array([[-0.6, -1.1,  2.4,  1.4,  1.4, -0.8,  1.4,  1.8,  1.1, -0.1],
       [-0.9, -2.0,  0.8, -1.3,  1.2,  1.0, -2.1,  1.0,  1.7,  1.3],
       [ 0.2, -2.1,  2.4, -2.4,  1.5,  0.0, -1.8,  1.8,  1.7,  1.4],
       [ 0.8,  1.1, -0.5,  1.5, -0.1, -1.2,  1.2, -0.5, -0.3, -0.8],
       [-0.1,  0.2, -2.0, -2.3, -0.8,  1.8, -2.4, -1.2,  0.3,  1.4]]) ⇒ -0.1

array([[  2.6,   1.3,   0.0,   2.6,  -1.1,   2.5,  -5.5,  -3.0,  -0.1,
         -1.9,  -5.9,  -2.0],
       [  6.2,   5.6,  18.7,   4.3,   3.3,   5.5,  -2.7,   1.8,   7.1,
         -2.8,  -4.3,  -0.3],
       [  2.5,  -1.7, -20.0,   3.2,  -4.8,   2.5,  -4.8,  -6.1,  -7.5,
          1.2,  -3.5,  -1.9],
       [  0.1,   3.5,  20.0,  -0.6,   3.9,   0.0,  -2.6,   2.5,   7.8,
         -3.1,  -4.5,  -0.2],
       [ -3.3,  -1.8,  -4.8,  -2.1,   4.1,  -2.8,  18.8,   9.9,   0.1,
          9.1,  20.6,   8.2]]) ⇒ -2.0

array([[  10.577,    1.496,  -22.249,  -18.288,  -27.118,  110.912,
        -123.947, -103.030],
       [ 112.558,  -78.945, -100.656,   36.796,  -77.179,  186.042,
         -12.458,  -43.585],
       [ 132.102,  -55.545,  -99.507,  103.891,  -90.223,   72.228,
          73.496,   74.677],
       [   2.232,   15.267,    4.681,  -41.929,  -16.979,   84.491,
        -154.482, -108.455],
       [ 123.195,  -50.151,  -64.998,  122.993,  -64.677,   54.672,
         132.575,  123.017],
       [ -83.234,  161.961,  199.389,  -38.433,  200.190,  -71.212,
          47.531,   42.233]]) ⇒ -103.030

array([[-0.15,  0.28,  0.16,  0.28,  0.17,  0.28,  0.16,  0.08,  0.12,
         0.07,  0.26,  0.27,  0.28,  0.27,  0.27, -0.20],
       [ 0.21, -0.20, -0.09, -0.20, -0.09, -0.20,  0.14,  0.05, -0.04,
         0.09, -0.19, -0.21, -0.20, -0.21, -0.20,  0.27],
       [ 0.08,  0.28,  0.19,  0.28,  0.15,  0.27,  0.27,  0.25,  0.25,
         0.26,  0.24, -0.20,  0.28, -0.20, -0.20, -0.08],
       [ 0.12, -0.20, -0.12, -0.20, -0.11, -0.20, -0.19, -0.10, -0.11,
        -0.11, -0.20, -0.06, -0.20,  0.03, -0.16,  0.27],
       [-0.19, -0.20, -0.20, -0.08, -0.21, -0.20, -0.20, -0.21, -0.20,
        -0.20,  0.27, -0.06, -0.20, -0.04, -0.07,  0.26],
       [-0.20,  0.27, -0.18,  0.28, -0.18,  0.27,  0.13, -0.18, -0.18,
        -0.18,  0.28, -0.05,  0.28, -0.10,  0.05, -0.08],
       [-0.20,  0.28, -0.20,  0.26, -0.20,  0.28,  0.28,  0.06, -0.12,
         0.10,  0.27, -0.20,  0.27, -0.20, -0.20,  0.02],
       [ 0.24, -0.05,  0.12, -0.06,  0.09, -0.06,  0.28,  0.26,  0.22,
         0.27,  0.11, -0.21, -0.10, -0.20, -0.20,  0.27],
       [-0.14,  0.27,  0.15,  0.27,  0.14,  0.27,  0.19,  0.07,  0.11,
         0.05,  0.28,  0.27,  0.27,  0.25,  0.27, -0.19]]) ⇒ -0.20

array([[-224.4, -223.4, -230.4, -224.2, -233.9, -226.4, -236.7, -238.0,
        -227.7, -223.9, -226.0, -151.6,  193.8,  225.6,  220.1],
       [-230.5, -220.8, -234.9, -177.1,  190.3,  214.0,  228.5,  229.5,
         226.4,  215.8,  216.0,  217.5,  222.2,  219.7,  222.9],
       [-223.0,   39.5,  216.3,  218.8,  220.9,  215.0,  215.6,  226.5,
         226.3,  220.7,  227.8,  220.7,  219.6,  217.3,  226.3],
       [-225.4, -230.0, -144.7,  198.4,  220.7,  224.6,  211.1,  208.4,
         216.9,  218.2,  214.7,  224.8,  221.1,  211.4,  213.9],
       [-234.3, -221.3,  -94.5,  203.0,  218.0,  216.3,  217.8,  221.2,
         225.8,  217.5,  215.5,  216.9,  221.3,  219.4,  225.2],
       [-236.6, -226.9, -224.0, -223.0, -229.4, -224.7, -231.7, -215.7,
         102.0,  227.1,  222.1,  222.9,  217.1,  226.0,  226.7]]) ⇒ 220.1
---
7014  1428  9889  5539  6766  6917 -> 9889, 7014

129   42   54  194  175  228  251
132  115  140  190  173  185  210
-> 251, 228

153  802  405  480  432  530  477 -> 802, 530

1886  3817  3276  6516  6836  9995 -> 9995, 6836

295  617  132  322  544  791 -> 791, 617

53  84   7  69  38  76   1 -> 84, 76

-265   823  -429  -553   523    -4 -> 823, 523

7474  3326  5847  9549  1444  4681  4280 -> 9549, 7474

130   69  103  207  194   98    7 -> 207, 194
---
[[2.6, 18.3, 13.5, 4.1, -2.0],
 [-7.3, 8.0, 9.8, 6.9, -11.7]] gives -2.0, -7.3

[-1.481, -0.418, -1.161, 1.737, -0.013, -0.037] gives -0.037, -1.481

[-4.53, -12.32, 14.52, -15.42] gives -15.42, -4.53

[-9.7, 17.8, 2.2, -2.5] gives -2.5, -9.7

[92.6, 61.5, 2.7, 107.9, -181.6] gives -181.6, 92.6

[1.3, -0.4, 0.4, 0.2, 0.2, -1.1] gives -1.1, 1.3

[2.15, 17.18, 0.96, -12.36] gives -12.36, 2.15

[[10.814, -6.932, -21.093, 2.273, 10.786, 15.485],
 [15.325, -23.057, -12.957, 11.144, -2.503, -5.667],
 [6.256, 7.486, -18.205, 4.266, 22.209, 0.106]] gives 15.485, 6.256

[0.561, -1.518, -1.103, 1.948, 1.627, 0.669] gives 0.669, 0.561
---
array([[ 0.07,  3.13, -5.28,  3.80],
       [ 0.34, -4.76,  4.43, -4.52],
       [ 0.86,  5.55, -5.73,  5.35]]) ==> 0.07

array([[ 0.25,  4.16, -5.05, -0.94, -0.39,  1.79],
       [-0.18, -0.37,  2.04,  1.79, -0.70,  2.21],
       [ 0.43,  0.38, -6.29,  3.65, -1.24, -2.88]]) ==> 0.25

array([[ 1.47,  1.34, -0.30, -0.13, -1.08,  1.38, -0.98],
       [ 1.73,  1.37, -0.31,  0.30,  2.63,  0.15, -0.41],
       [ 2.12, -1.00, -1.88, -6.79, -0.41,  1.99,  0.18]]) ==> 1.47

array([[-3.47,  2.39,  4.06,  1.21,  0.39],
       [-1.11, -2.24, -0.60, -8.06,  4.03],
       [ 3.73, -1.11, -3.39,  2.77, -2.30]]) ==> -3.47

array([[-1.72,  0.82, -4.49,  0.70, -1.25],
       [-1.14, -0.34, -6.80, -0.24,  3.69],
       [-0.53,  0.34, -5.77,  1.12, -0.09]]) ==> -1.72

array([[-3.07, -0.19, -2.65,  5.25,  4.98,  3.67],
       [-1.35,  7.22, -5.89,  4.29, -6.25,  2.06],
       [-3.92,  4.65, -3.32,  7.23, -3.82,  5.01]]) ==> -3.07
